Below is a small trained network, with its code and all its weights. Each question gives an input and a class and asks what happens when units are switched off, that is, made to give their printed mean instead of their output.

import numpy as np


def w(rows, s, z=0):
    codes = np.array(rows[::2]) - 128.0
    scale = np.full(codes.shape[1], s)
    scale[-1] = z or s
    return codes * scale


def f(y):
    return y / 2 * (1 + np.tanh(0.7978845608 * (y + 0.044715 * y**3)))


def log_softmax(a):
    a = a - a.max(-1, keepdims=True)
    return a - np.log(np.exp(a).sum(-1, keepdims=True))


def net(x, mask):
    res = np.array(x, float).reshape(1, 2) / 4 @ E
    y = f(res @ A[0][:, :-1].T + A[0][:, -1])
    res = res + np.where(mask, y, B[0][:, -1]) @ B[0][:, :-1]
    return log_softmax(res[-1] @ U[:, :-1].T + U[:, -1])


A, B = {}, {}
E = w([
[100,44,1,38,186,44,57,43,104,184,25,137],'x0',
[52,55,156,35,53,68,212,222,46,68,155,250],'x1',
],0.0051)
A[0] = w([
[78,97,132,108,88,78,162,175,79,102,135,178,74],'n1',
[83,86,146,83,89,72,174,174,55,74,164,185,90],'n2',
[162,227,252,202,39,240,192,204,161,41,254,138,89],'n3',
[211,195,116,182,201,199,75,61,225,207,105,57,118],'n4',
[98,22,22,31,187,26,63,47,91,194,30,157,93],'n5',
[196,186,109,203,189,200,74,83,191,182,122,53,100],'n6',
[55,68,141,63,55,83,189,201,32,69,148,226,112],'n7',
[81,62,137,55,62,97,183,188,57,90,149,199,100],'n8',
[73,83,155,57,90,90,160,169,59,103,141,192,254],'n9',
],0.0044,0.0092)
B[0] = w([
[171,4,202,76,111,143,100,46,145,217,129,198,134],'n1',
[172,44,201,87,100,111,93,64,154,224,142,158,153],'n2',
[186,85,119,171,163,168,171,156,77,175,54,196,198],'n3',
[137,127,168,112,105,98,92,86,171,164,139,119,202],'n4',
[203,102,114,181,164,169,173,166,74,185,52,185,200],'n5',
[153,90,174,112,96,107,94,85,156,184,142,136,181],'n6',
[131,120,155,120,103,97,98,88,158,148,135,121,187],'n7',
[139,101,173,116,103,110,99,89,157,163,141,144,167],'n8',
[111,192,112,161,113,98,124,131,148,116,128,89,254],'n9',
],0.012,0.0086)
U = w([
[126,104,168,102,87,99,79,82,222,142,143,121,106],'0',
[160,100,114,159,168,165,176,158,24,143,91,170,105],'1',
[60,255,68,142,121,100,124,150,169,56,146,50,254],'2',
[95,70,127,59,135,152,128,134,111,84,155,129,56],'3',
],0.013,0.0063)

Each question gives the input, the list of numbers given to net, and the class t.
The units are the neurons (one row each of A and B). Each row of codes is followed by its name. A weight is (code - 128) times the scale printed after its matrix; where a second scale follows, it is the last column's (A, B and U).
mask holds one flag per neuron, in row order. A switched-off neuron (its flag False) gives its mean, the last column of its row in B, instead of its output. The means were averaged over made-up inputs and are rounded, as every weight is.
A unit's drop is (log p(t) with every unit on - log p(t) with that unit switched off) / (log p(t) with every unit on - log p(t) with every unit switched off).
The circuit of an input: a set's keep is (log p(t) with only the set's units on - log p(t) with every unit switched off) / (log p(t) with every unit on - log p(t) with every unit switched off). Starting from all 9 units, units are removed one at a time, each time the one whose removal leaves the highest keep (on an exact tie, the one counted first), for as long as the keep stays at least 0.8.
circuit, biggest first: the units of the circuit, biggest drop first
unit that matters most: the unit with the biggest drop
top k neurons: the k neurons with the biggest drops, biggest first
drop when u is switched off: that unit's drop, to one decimal
input [6,3], class 1: unit that matters most	n5
input [-3,-2], class 2: top 3 neurons	(n5; n2; n1)
input [8,8], class 0: top 3 neurons	(n7; n8; n2)
input [-1,3], class 2: circuit, biggest first	(n6; n9; n5)
input [4,2], class 1: top 2 neurons	(n5; n4)
input [6,-5], class 1: top 2 neurons	(n5; n7)
input [-5,6], class 0: top 2 neurons	(n7; n5)
input [-3,1], class 2: drop when n5 is switched off	0.6
input [8,0], class 1: drop when n5 is switched off	0.8
input [7,1], class 1: drop when n5 is switched off	1.1
input [8,2], class 1: drop when n5 is switched off	1.2
